[  63   33 -279 -128 -163 -239  -10   13   23 -173  118  367   51   13
 -168  295  105  129  -40   12   37 -133   63 -159  -46   81 -200 -104
  131   57  412 -254 -506  166 -262] => 2
[  76  -90  141  414 -149  213 -214   52  702  116  -81 -306 -174  181
  370  257   36    8  384  134 -508 -303   70 -157   27  -91 -195  185
  149  -71  164 -126  -39 -118  538] => 10
[  92  -25  479  257 -250  325  196  -77 -220  116  259 -199  139   24
 -229  -29 -354 -201   48  246   43  215   13  197 -104 -287  128  242
 -128 -140 -225  408  155 -210 -318] => 2
[ 232   22 -230   39 -243   24 -111  -11  239  102 -126   43  152   88
  -15  -56  173  -51   62  -22   86   36   57   11  -74  -17 -129   69
  -44   18  268  159  191  -93   14] => 0
[ 401 -122 -180    8  -10 -198 -117   63  184  -83  -21   74  -18  -29
   56   14  165   97  188  -79 -289  -83   51 -166  -59   12 -177   90
  141   56  123  -49   61  -47  108] => 11
[ 253  -77 -308 -175  -85 -228  -94   -8   34  -59  -42   16  -74 -108
  -69   -5   84   17   21  -30 -107  -51   41  -82  -39   -4    2  -36
  114  112   72  -24   78   -4   92] => 2
[-344   64  158   65 -192  105  215    6 -160 -176  399   54 -167  112
 -142  129  -95 -145  -62  385 -329 -191 -115  -23   82   15  507  -48
   19  167  -11 -357 -324  179  -34] => 8
[ 324    7 -143   47  -66  -61 -118    1  257    8  -75   -3   16   44
  104    4  255   25  220   -3 -212 -123  -55 -161  -74  110 -224   -3
  183  -23   94  -63   93   31   51] => 0
[-115   62  177  142  -60  187  118  -16  -72    9   48   99  -62  132
    1 -190   70  -87   88   51  -27  -48 -123  126   -2 -140   27   50
  -11   -4  -61  125   80  -97  188] => 12
[-123   60  400 -121   27   71   95  -53  371 -111  -63  100  -46   81
 -136  -82   99   58   41  118  -97  -42  -51 -184  213   67  -98  -33
  186  101  -79   27 -245   81   30] => 7
[  74 -164 -386 -268  -78 -112 -409 -124 -290  339 -389  -96   75 -193
   15 -291  373   -5  -22 -154  160  -78  143  156 -236 -167 -273 -387
    3   -7 -171  119  367 -375  423] => 8
[ 167   18 -182   90 -187   27 -149   49  300   33 -107   52  148  107
  -22  -47  214  -54  102   16  -25   -1   57   -9  -36   77 -114   46
  -45   58  285   70  148  -47   57] => 6
[ 274   27  649  -75 -187  254   44 -241  -34 -161   81  295  115   72
  223 -173  368   16  315   -9   -9   57 -211 -166  -73 -262 -317 -265
  240  -29 -347   64   40 -205 -163] => 11
[  71   50 -184  -35 -140    9  -35  -36  370  101  -67   37  125   84
 -100  -56  148  -39   97   72  -16   39   66  -75   40   38  -47   83
  103   38  232  105    4  -23  -28] => 1
[-301  160  629 -119  -90  163  231  -94  481  106  137 -169 -139  146
 -207  195 -201   78   14  331 -365 -117  -17 -239  308  -49  127    0
  492   78 -109 -327 -842  122 -128] => 12
[ 233  -17 -252  128  347  228   68   -6  359  252 -298  117  -83   47
  -59  299  -74   -9  233  -61  177  -21  -20  -69  -54  -27 -278  226
  539    8  423  565  330  -59   42] => 0
[ 206   -2   85 -162  -79  148  -68 -138  145 -100  -80  179   58   63
  141  -70  235   92  163    0   92    1   13 -116  -58  -63 -280 -264
  295   72   68  213  146 -139  -76] => 3
[ 512 -125 -117  -73 -111 -162 -207  -77   71   41  -32  -66   65 -105
  157  -96  226  138   60 -133 -169  -91   80 -158 -172 -108 -310 -117
   70  -47   36  -32  188 -114   71] => 6
[-235  107    6 -217 -173 -267  173   71 -354 -256   76  687 -136  183
  -84  496  -57  203 -425   95  335   12    1   13   27   28  165 -142
  129  378  497 -262 -380  366 -251] => 3
[ -64  -50  156  170 -242   13   31  107  374   -6 -224   29 -254   30
  221  255 -110 -110  335  -91   18   98   14   34  169  -67 -243  192
 -431  -11   32   30   52  -70  350] => 1
[ 127   49 -153  107 -189   22  -45   10  260   56  -60   17  110   98
  -51   -4  110  -82   75   72   -3    1   28  -20    2  103  -32  109
  -63   -1  256   24   98   26  -57] => 9
[  78   87  -96   68 -187   13   14  -21  245   66  -59  111  115   84
  -66  -64  140  -67  146  -21  180   47  -15   21   31   75  -80  106
 -100  -10  247  140  129   20  -82] => 5
[ 263  -86 -143   11 -108  -66 -178  -32  247   80  -54  -43   27   -9
  117  -56  236  -28  149   34 -259 -114   25 -135  -39  -56  -66   37
  148   16   66 -115  127  -89  239] => 7
[ 317 -112 -280 -170   62 -191 -185  -46  193  -58  -99  249   23  -49
  128  -45  400   65  140 -130  -25 -173  -81 -169 -105   32 -210 -124
  124   24  259  -12  138   29  144] => 1
[  11   51  354 -147   49  268  135 -174 -147  109   88  225  123   26
  -70  -50   96  105   61    1  112  -15  -44  -22 -114 -160 -405 -289
  673   -6  -59  211   30 -160 -316] => 2
[ 382  -37 -208  -20 -165  -67 -149   17  189  -19  -19   19   62   -6
   80  -38  295   65  191   11 -275  -67   34 -154  -98  -28 -198  -66
   44    8  100  -98   43  -72   22] => 9
[ 236  -77 -182  -95    1 -166 -129  -24  106   12   18   40   17  -21
  -17 -204  172   -7  103  -12  -94  -41   53  -83  -74  -34  -18  -10
  -57   50   87   24  238   -5  151] => 0
[ 282  -80 -217  -36  -39 -139 -188   24   76  -24  -30   58    5   -5
  176  -36  333   79   69   23 -231 -157  -23 -147 -105   27  -97  -81
    5   43  130 -104   96  -30  175] => 5
[ 103   46 -238   17 -204   -4  -86   -8  260   97  -92  -21  124   80
  -71  -78  176  -44   40   27   52   40   49   18   20   23    0   55
  -54   57  236   86   86   -4    9] => 7
[  70   48 -157   47 -203  -13  -95   -7  287   96 -130  -30  160   73
   13  -75  176  -46    9   10   65   26   70  -14   28   90  -18   47
  -30   -3  199   11   64   25   27] => 3
[  -1   78  430   41 -305   49   22   14  -94    4  -43 -101 -149    7
   61 -120    4   -4   22  -54  -37   64   45  -19   99  -58   27 -142
  -71   11 -309  -90  -13  -28  258] => 8
[ 371  -77 -244  -28 -131 -105 -128   23  254   32  -18  -17   18  -58
   55  -58  202   64  186  -72 -195  -11   36 -122  -43 -111 -140   35
  -29    4  120   -3  176 -103  121] => 8
[  86   16 -117   98 -182  -14  -30   -1  265   69  -69    1  140   68
  -54  -89  118  -52   49  -11   62   28   67  -17   16   75  -74   68
 -123    0  229   69   64  -40   -8] => 10
[  33  -48  432 -112  -21  140   66 -177 -177  -19  238   58   33   30
  104 -228   52   33   33  -35   50   82  -74   16  -86 -296 -158 -169
   12   16 -266  263  250 -192  -93] => 8
[ 259   53  418  -73  -70  255  -76 -134  171 -134 -183  151   23   62
  163  102  -32   46  156   58  131   15   10 -140   -1  -81 -173  -36
  210   -8  -92  228  -13  -94 -160] => 12
[ 326  -19  -53   38  -80  -94 -149  -49  237  -26  -37 -101  -71    9
  135   40  126   61  162  -31 -277  -45  -26 -170   11  -34 -122   46
   73   12  -56  -59  113  -48   85] => 9
[ 108  105  642   85  -97  393  212 -134  -69 -133  227  134  134  207
  356  138  205  214  238  -59  -43   24 -241 -106  -10  -33 -478 -190
  427 -125 -141  -48 -294  -32 -504] => 10
[  14   90 -230   79 -244   37  -17   13  278   82  -83   95  105  139
  -44   29  194  -83   92   67   66   -7   -8   20   18  107  -51   48
  -35   60  317   38   36   45  -51] => 7
[ 393  -66 -172   12   11  -96 -224    4  181  -43  -36   80   77  -52
   38  -76  237   -2  173  -43 -186  -90  -45 -116 -109   13 -228    5
   39  -49   91   18  235  -61   55] => 6
[ 414  -62 -254  -89  -86 -120 -197  -93  339   -2 -126  -51  -25  -43
  100 -109  237  -27  227  -50 -155  -79   -3 -186  -35  -19  -81   12
  -47   -8   76  -82  195  -58  217] => 9
[ 274    0  120  -49   82   97  -86  -41   25  -72  -22   81  141 -110
   61 -190  179   89  105 -122  -87   41   14 -117  -85 -206 -153 -157
  286  -45 -203  148   18 -200  -86] => 6
[ 298  134 -141 -250  140   44  205 -132  166 -278  149  397  157  -32
 -517  123  223    4  340   21  185   63 -201 -220   -5  135 -363 -243
  394   35  339  166 -426  172 -711] => 5
[  62   51 -188   -3 -187   -5  -20  -33  229   94  -94   45  119   91
  -80  -79  126  -47   65    7  108   38   65   -3   -2   48  -31   63
  -22   46  210  103   54  -36  -26] => 8
[-423  182 -250   -8   59   23  116 -101   31  179 -148  419   91  -83
   51  303  116  -43 -135  -48  564 -240 -142   -3  -55   86   90 -110
  219 -156  284 -121 -194  315 -255] => 7
[  80  204 -162  -73  130  141  237 -107  512  382   91 -201   32  -83
   19  300 -315  146  157   71  -14   90  -20 -176   28  -79 -342  105
  474 -246   67  371 -115    0 -754] => 8
[ 274  122 -309 -183 -101  274  243  -47  194  245  178  349   25  243
  -69   12  382  452  534   69   -1  -40  121 -101 -189 -278 -685 -212
  539  128  542  588 -128 -158 -464] => 0
[ 164  -22  304 -154  154  116   19 -143  -31 -197   -3  200   32   65
  -79 -189  218   -4   92   -7  -58  -15  -96 -145  -45  -26 -272 -237
  368  154 -144  161   18 -158   -7] => 4
[  80   71 -184   70 -176   89  -41   -3  271  140  -97   14  145  125
  -20  -39  133  -41   23   34   67   44   66   -2  -16   35    6   94
   38    0  257  142  113  -23  -19] => 9
[ 140   57  534  101 -174  246 -149  -69  167 -118   11  237   -1  334
  298   -7  333   62  232  -59 -112  -54 -106  -75  -15 -117 -112 -153
  360  206   36  -43  111  -64  234] => 10
[ 117   18 -101  135 -184   20 -127   10  120   16  -24  -24  164   76
  -15 -123  187  -34   26  -16  -16   19   36   24  -33    9  -42   19
 -123    4  128   -1  115  -59   46] => 2
[ 231  -68 -120 -112  -92 -135  -53  -27  122   56    9    2  -53   -8
   49  -97  215   78  133  -63 -106  -69  -19  -87  -28  -37 -119  -14
  -26   28   66    3  113  -36  149] => 12
[ 204  -68 -286 -162  110 -140 -163  -56  158   10  -72   50   64  -88
  -13 -109  275    0   35  -32  -20 -103  -21 -128  -46   24   11  -69
  209   43  121    7  130   39  112] => 3
[ -12  119 -395 -115 -199 -319  236  -42 -241 -210   49  492  -91  -83
 -119   93   95   79  185 -427  602  238 -113   87   51   -7 -136 -171
 -497   95  167  109   16   70 -376] => 2
[  30    8  173  -41 -196   64  -79  -38 -173 -125   37   26  -28    8
   75  -29   75  -16  -21  -65  204  -33  -31  117  -32 -130   92 -215
   45   43   22  -38  -17   60   82] => 3
[ 147  -22  313   14   16  207 -128  -89  362  -73   23   88   63  116
  128  105  293  217  216  208 -407 -148  -24 -261   12 -302 -171  -17
  530  117 -108  172 -307 -159  -87] => 4
[ 174  -52 -167 -130  -46 -149 -120 -110  148  128  -64 -143  -11  -80
   22  -70  139   14    0  -67  -65 -113   14  -98  -34   -3  -76  -73
  109   -3   10  -46  109   -5  121] => 12
[  15   76  -97   22 -160   50  -77  -43  296  108  -79  102  152  128
  -23  -74  214 -104   42   79  138  -10  -11  -26   -4   66   69   51
  -35   37  251  110   86   32   -3] => 6
[ 179   49 -257   22  -80  -13  -87  -35  270  107 -136   42  162   32
  -46  -63  118  -94   76   13   84   68   29  -44  -24   51  -29  107
    3  -15  189  135  125  -77  -73] => 6
[ 350  -99 -203 -129  -65 -119 -133  -40  -13   34   10    6   30  -73
   69 -180  255  107   45 -154  -84  -11   40  -75 -109 -134 -195 -135
   59   44   49   44  257 -162  140] => 11
[-231  121  533 -128 -103   60  146 -145 -344 -153   69  258   -7   94
  124  -79   85  109 -169  -20  217   -8 -131  -16   35  -36  -99 -253
  219  -18 -274 -153 -268   37 -130] => 0
[ 202  -59 -248  -71   39 -115 -140  -20  332   15 -110    6  -16  -40
   19  -42  258  -23  183  -46 -184  -97  -80 -149   27   27  -62   60
   88   32   66  -41   89   -4  194] => 8
[ 395 -161 -634 -203  379   60 -109  -70  330  151  -48   -7  106 -181
 -127 -165 -201 -108  171 -124 -102  299   94   -7    0 -429   90  415
  162  -88  129  306  459 -423  142] => 9
[ 183 -142  254  -62  -54 -158 -407    1  246 -183 -103  -92  -74  -38
  157 -246  135  -16  -13 -101 -263  -16   17 -112   64 -219  -54   56
 -306  -70 -264 -303   91 -120  749] => 8
[ 198    4  -71 -596  -81   21  103 -262   -1  -31   35  454   95  -19
 -232  165  111  235 -289  -42  159   58    1 -214 -130 -337 -325 -235
  542  104  153  304 -325 -168 -336] => 9
[  19   72  196  -93   78  129   56  -67   60 -158  -51  215  -26   73
   87   87   36  -24   35   37  135  -15 -143  -66   61   85   22  -33
  218  102   46   58    8  108 -156] => 6
[ 285  -46    2  -30 -111    5 -151  -60  290   38   24  -21   47   28
  123   -6  207   72  122   29 -236 -102    4 -158  -69 -101 -160  -50
  196   19   91  -12   90  -49   57] => 10
[ 509 -130 -333 -189  -31 -176 -212   25  208  -61 -152   67  -13 -131
   73 -131  205   15  158  -62  -88  -44   31 -105 -128  -79 -233  -28
 -149   19  134  137  264 -118  148] => 4
[ 149  -10  140 -281 -189  -99 -102 -326  183  -23  -54   97  218 -139
   20 -194   20 -183 -189 -192  367  138   41 -141 -105 -346  380   33
  -52 -172 -238   42  -10  113  132] => 0
[ -74 -107  304    6   82   10 -165    2  341 -127  -70 -100  -91   11
 -254 -339  113  -59   14  125 -419  102   -8  -98  349 -322  232  149
 -141  124 -229 -210 -102 -226  707] => 12
[-192   13  265  -36 -118   77  162   47   -3 -115   24  252 -133  140
  281   78  158  175   25   43  -51  -10  -69  -37   61 -145  -77 -138
  122  193  -25   -1 -139  -81   48] => 2
[ 382 -105 -263 -163   59 -110 -125 -108  189   86  -64   58   15  -53
   45 -154  149   -9  109  -32  -73  -41   25 -151 -144  -83  -90   12
   50   14   89  231  311 -148  122] => 10
[  73   16 -267   85 -169  -14  -65   65  164   98 -110  -99  108   53
   32  -35   94    4  -41   -1    3   38  105   25  -14   39   17   63
  -23   35  190   54   43  -72   44] => 2
[ 441  -64  -81  188 -229   32  358   10 -306  232  177   97  -67 -152
 -137   94 -267   -8  352 -336  329  385   67  262 -122 -411 -548   40
 -464  -29  203  537  573 -288 -416] => 3
[ 116   -6  397   78 -123  207   -9   54  109 -169   69   94   89   89
  249  -14  337  119  235   54 -299  -14 -161  -81   22  -56 -305 -176
  288  -47 -113 -115 -137  -75  -87] => 1
[ 110  203  -98 -596 -168   83   60 -389  899  238 -172  288   17   49
 -254   18   64 -282  255  177  188  161  -65 -315  252 -286  269  278
  774   86  164  183 -202  126   34] => 4
[ -86   72   75 -114  109  -55 -107 -244  773   93 -184  108  -74   96
  114   19  156  -68  508 -115   20 -174  -37 -300  193  200 -218  -11
  520  -61   55 -194 -132   80  196] => 7
[ 185    4 -249  -24 -150  -43 -107    2  263   68 -128  103  177   51
  -48  -89  208  -15   38  -16   57   15   80  -47  -13   73  -82   56
  -33   25  274   89   69  -38  -22] => 7
[  88   44 -235   68 -144   44  -50  -41  321  170  -85  -21  145   76
  -97  -78  159  -84   67   21   55   23   45  -34   -3   34  -14   99
   53   -1  244  130  120  -79   46] => 6
[ -73  -73   68  271 -130   -4 -132   16    5  359  -12 -498   -9  -63
    4  -10  -58   44   38 -106 -110 -177  265   87  -75   -2  -32  -40
   11  -31  -81  -59  173   12  227] => 8
[ 303 -112  392   85 -146  161   21 -104 -273 -194   69   97   65  -42
   96 -128  194  -42  119  -72  -79  -17 -147    5  -49  -97 -302 -235
  -86   27 -179   13  199 -244 -110] => 3
[-106   98  419  -24  173  -83   43 -120  562   59  -56  387 -121  234
  102  197  -44 -117  470 -164  342   62 -259 -121  169  166 -478  189
  331 -105  165   23   60   56   17] => 0
